[[104 116 108 107 150]
 [141 138 147 136 119]
 [157 144 154 153 102]] ans = 147

[117 137 125 129 106 132 121] ans = 129

[128 132 155 125 116] ans = 155

[103 109 147 115 126] ans = 147

[114 142 115 117 103] ans = 115

[129 124 127 154 129] ans = 127

[104 105 105 104 105] ans = 105
---
[[121 121 100 123 121 106 143]
 [146 120 105 126 109 104 129]
 [106 130 121 113 131 119 150]]
121

[[133 134 126 103 127 128]
 [128 130 125 123 124 132]]
125

[124 153 124 118 117 112]
124

[[120 132 157 140 122 122 130]
 [131 102 116 153 120 118 141]]
116

[[110 143 136 113 102]
 [102 101 118 101 146]]
118

[158 105 131 108]
131
---
[146  98 115 138 123 126 110]	138
[141 139 140 141 151 136 139]	141
[140 124 132 132 147 153 143]	132
[118 132 156 145 123 131 134]	145
[116 120 133 154 141 134 128]	154
[143 134 125 121 116 111 100]	121
[140 136 128 149 152 155 137]	149
---
[[138 146 141 126 110 125 140]
 [143 152 140 127 105 122 146]
 [115 107 117 129 147 133 115]] => 140

[[116 129 152 126 135]
 [123 103 110 126 111]
 [145 133 129 123 131]] => 110

[[135 140 140 137 119 121 117]
 [133 139 134 138 110 117 125]
 [135 137 139 150 108 119 116]] => 134

[[101 114 125 121 110 105 107]
 [124 112 105 112 115 120 129]
 [ 99 104 115 123 123 115  99]] => 105

[[133 144 134 119 109]
 [136 123 103 141 133]
 [151 117 138 132 126]] => 103

[[127 127 135 131 128 125]
 [139 125 127 123 103 122]
 [125 129 131 132 145 119]] => 127

[[129 115 124 116 134 129 131]
 [126 130 129 130 125 128 133]
 [122 134 123 158 115 134 145]] => 129
---
121,152,129,150,105,107,103 -> 152
141,119,121,155,141,133,149 -> 119
122,117,134,127,128,156,147 -> 117
105,124,121,130,133,119 -> 124
118,133,132,118,151,152,137 -> 133
127,133,152,119,130,123,139 -> 133
---
[[138 148 156 113 124 124 123]
 [121 128 143 125 156 147 123]
 [119 122 120 152 131 118 107]]
124

[[135 119 135 151]
 [137 120 132 142]
 [134 120 135 143]]
119

[[136 142 155 130 127]
 [113 132 126 147 109]
 [128 116 150 153 154]]
155

[[122 116 142 152 131 119]
 [120 139 123 127 125 130]
 [ 98 125 138 120 136 129]]
152

[[123 135 114 121 132]
 [126 155 147 136 129]
 [124 134 118 122 129]]
114

[[137 128 131 110]
 [131 119 142 136]
 [157 131 132 127]]
128

[[128 120 129 158 132 122 148]
 [122 128 128 119 130 137 130]
 [120 129 127 119 130 138 129]]
132
---
[[131 106 127 107]
 [136 144 140 135]] ==> 131

[[120 141 125 134]
 [143 141 136 150]
 [137 141 125 134]] ==> 143

[[150 125 124 156 154 121 130]
 [132 106 123 150 116 104 106]] ==> 150

[[138 135 108 119 145 136 140]
 [119 117 147 132 112 118 117]
 [152 125 112 129 152 121 142]] ==> 119

[[136 115 128 128]
 [136 135 144 101]
 [146 134 140 110]] ==> 136

[[132 129 114 145 141]
 [132 123 116 152 146]
 [125 128 122 139 132]] ==> 132

[[132 104 143 131 122]
 [115 122 133 150 129]
 [126 135 110 131 128]] ==> 115

[[128 135 118 138 133 113 106]
 [115 117 119 131 110 125 126]] ==> 128

[[136 119 149 136]
 [131 157 103 103]
 [121 103 116 113]] ==> 131
---
142  120  105  128
116  150  110  114
yields 114

128  104  114  127  117  130  102 yields 114

140  116  130  118  111  136  113
142  113  130  114  106  138  112
yields 112

138  116  151  132  147  125 yields 132

131  130  125  115  104 yields 125

106  112  102  131  115  104
107  126  101  120  124  149
127  144  122  133  139  136
yields 104

135  137  158  110  122  149  130 yields 130

142  105  117  144  141  150  118
137  135  147  113  135  145  131
146  135  150  144  126  110  115
yields 113
---
[[110 103 144 117 104 131]
 [114 113 136 112 111 120]] ==> 113

[[121 127 142 110 139 143 109]
 [105 122 110 126 146 125 113]
 [119 121 120 138 132 122 127]] ==> 121

[100 130 135 107 131] ==> 130

[[120 124 129 155]
 [140 115 140 127]
 [119 124 129 156]] ==> 124

[[104 141 121 121 100]
 [142 128 141 156 107]] ==> 128

[114 123 125 104 108 118] ==> 123

[116 115 101 144 135] ==> 115

[126 104 139 141] ==> 104

[[154 142 127 152]
 [126 125 135 126]] ==> 125
---
[124 127 102 129 122 123 131] → 124, 131

[133 125 105 147 149 131] → 133, 131

[121 113 149 129 140 127] → 121, 127

[157 106 115 141] → 157, 141

[[129 152 124 122 133 125]
 [142 138 125 120 129 132]
 [124 122 123 123 120 130]] → 129, 130

[128 132 157 123 127] → 128, 127

[[139 127 125 106 116 137 114]
 [115 129 142 102 122 132  99]] → 139, 99

[[132 123 151 128]
 [136 158 151 109]] → 132, 109

[132 101 121 118 135 125] → 132, 125
---
[[121 129 123 111]
 [157 157 120 143]]	121, 143

[[112 150 125 113 129 100 156]
 [129 128 114 132 125 134 107]]	112, 107

[136 127 128 133 150 134]	136, 134

[143 135 137 146 139 114 152]	143, 152

[[126 123 130 130 115 126]
 [104 141 121 121 142 120]
 [106 143 127 127 132 138]]	126, 138

[152 103 138 149]	152, 149
---
128,110,137,111,156,141
141,136,117,110,136,103
-> 156

136,125,153,158,138,132 -> 138

121,133,156,133,109,118 -> 109

145,135,138,129,150,116 -> 150

142,128,128,127,127,149
141,128,128,127,128,137
-> 127

120,121,98,129,147,129
110,128,103,133,146,125
146,128,157,132,115,127
-> 147
